Below are the code and all the weights of a small trained network. Each question names an input and a class and asks about switching units off, where a switched-off unit gives its printed mean instead of its output.

import numpy as np


def w(rows, s, z=0):
    codes = np.array(rows[::2]) - 128.0
    scale = np.full(codes.shape[1], s)
    scale[-1] = z or s
    return codes * scale


def f(y):
    return np.maximum(y, 0)


def log_softmax(a):
    a = a - a.max(-1, keepdims=True)
    return a - np.log(np.exp(a).sum(-1, keepdims=True))


def net(x, mask):
    res = np.array(x, float).reshape(1, 5) / 4 @ E
    y = f(res @ A[0][:, :-1].T + A[0][:, -1])
    res = res + np.where(mask, y, B[0][:, -1]) @ B[0][:, :-1]
    return log_softmax(res[-1] @ U[:, :-1].T + U[:, -1])


A, B = {}, {}
E = w([
[204,163,106,178,191,105,70,167,185,107,69,147],'x0',
[116,89,93,151,163,149,130,137,148,136,136,153],'x1',
[40,133,3,96,173,182,54,51,70,102,23,57],'x2',
[195,122,112,100,124,160,127,135,112,156,133,128],'x3',
[91,213,17,31,68,172,172,149,219,33,83,226],'x4',
],0.0056)
A[0] = w([
[195,163,116,178,185,67,52,224,186,97,69,164,154],'N0',
[105,62,153,235,184,69,87,84,95,173,172,12,4],'N1',
[186,169,194,143,104,86,212,211,178,163,180,188,180],'N2',
[91,58,213,178,169,60,78,55,43,214,136,60,143],'N3',
[206,143,185,149,90,84,113,146,37,176,149,101,141],'N4',
[69,157,42,67,179,214,21,41,71,125,25,62,120],'N5',
[181,171,154,216,220,67,46,142,166,171,79,95,104],'N6',
[69,207,65,80,84,131,147,160,189,101,109,171,60],'N7',
[68,125,31,128,177,160,38,67,71,124,18,58,94],'N8',
[144,202,44,25,105,171,189,153,253,28,74,206,92],'N9',
],0.0049,0.0029)
B[0] = w([
[89,66,87,105,68,44,222,81,73,168,172,188,199],'N0',
[146,103,255,45,155,214,89,97,229,155,89,169,206],'N1',
[24,82,88,157,82,110,192,222,186,190,101,78,233],'N2',
[117,66,208,110,148,184,163,65,119,142,54,218,243],'N3',
[101,87,194,192,109,101,137,69,176,117,65,136,196],'N4',
[40,42,115,126,13,94,181,208,226,187,130,103,254],'N5',
[83,80,141,66,143,162,167,64,109,110,52,231,193],'N6',
[153,127,229,102,177,227,71,30,135,128,66,168,188],'N7',
[98,56,139,153,37,31,174,231,161,197,149,130,236],'N8',
[68,104,185,33,142,206,120,66,208,162,50,147,241],'N9',
],0.0051,0.0069)
U = w([
[138,119,201,79,184,201,77,76,155,122,75,161,53],'0',
[113,96,145,158,79,31,159,254,176,157,161,94,128],'1',
[118,103,108,105,111,83,178,93,89,131,144,190,252],'2',
[125,121,141,168,113,141,122,151,132,132,99,115,240],'3',
[119,125,137,154,130,117,135,122,139,124,118,118,223],'4',
[183,125,70,194,170,118,92,100,131,83,153,40,97],'5',
[190,200,46,181,196,72,55,93,45,85,209,93,4],'6',
],0.0058,0.003)

Each question gives the input, the list of numbers given to net, and the class t.
The units are the neurons (one row each of A and B). Each row of codes is followed by its name. A weight is (code - 128) times the scale printed after its matrix; where a second scale follows, it is the last column's (A, B and U).
mask holds one flag per neuron, in row order. A switched-off neuron (its flag False) gives its mean, the last column of its row in B, instead of its output. The means were averaged over made-up inputs and are rounded, as every weight is.
A unit's drop is (log p(t) with every unit on - log p(t) with that unit switched off) / (log p(t) with every unit on - log p(t) with every unit switched off).
The circuit of an input: a set's keep is (log p(t) with only the set's units on - log p(t) with every unit switched off) / (log p(t) with every unit on - log p(t) with every unit switched off). Starting from all 10 units, units are removed one at a time, each time the one whose removal leaves the highest keep (on an exact tie, the one counted first), for as long as the keep stays at least 0.8.
circuit, biggest first: the units of the circuit, biggest drop first
most important unit: the unit with the biggest drop
top k neurons: the k neurons with the biggest drops, biggest first
drop of u: that unit's drop, to one decimal
input [5,-6,-6,-5,-7], class 0: circuit, biggest first => [N1; N3]
input [0,1,0,3,-4], class 0: top 2 neurons => [N8; N5]
input [-3,5,-2,-1,-7], class 0: top 2 neurons => [N1; N3]
input [-2,-1,8,-7,-4], class 1: most important unit => N8
input [-4,-2,4,0,-7], class 0: top 4 neurons => [N1; N3; N2; N0]
input [1,4,7,4,3], class 1: circuit, biggest first => [N5; N8]
input [8,3,-2,-4,1], class 2: top 3 neurons => [N0; N6; N5]
input [-1,2,-1,8,8], class 0: top 2 neurons => [N9; N7]
input [-3,-4,4,-1,-1], class 1: top 2 neurons => [N5; N8]
input [0,-1,2,0,-7], class 0: top 2 neurons => [N1; N3]
input [4,-2,7,-3,6], class 1: top 3 neurons => [N5; N8; N3]
input [4,7,7,-5,-1], class 1: circuit, biggest first => [N8; N5]
input [-5,-4,-7,4,7], class 0: top 4 neurons => [N9; N7; N8; N5]
input [4,-7,8,8,6], class 1: top 3 neurons => [N5; N8; N3]
input [5,5,8,-4,-6], class 1: circuit, biggest first => [N8]
input [-1,0,5,-5,3], class 1: top 3 neurons => [N5; N8; N3]
input [8,-7,8,-3,4], class 1: drop of N2 => -0.1
input [-7,-5,4,4,-7], class 0: drop of N3 => 0.7
input [1,-1,-1,-4,8], class 0: drop of N9 => 0.3
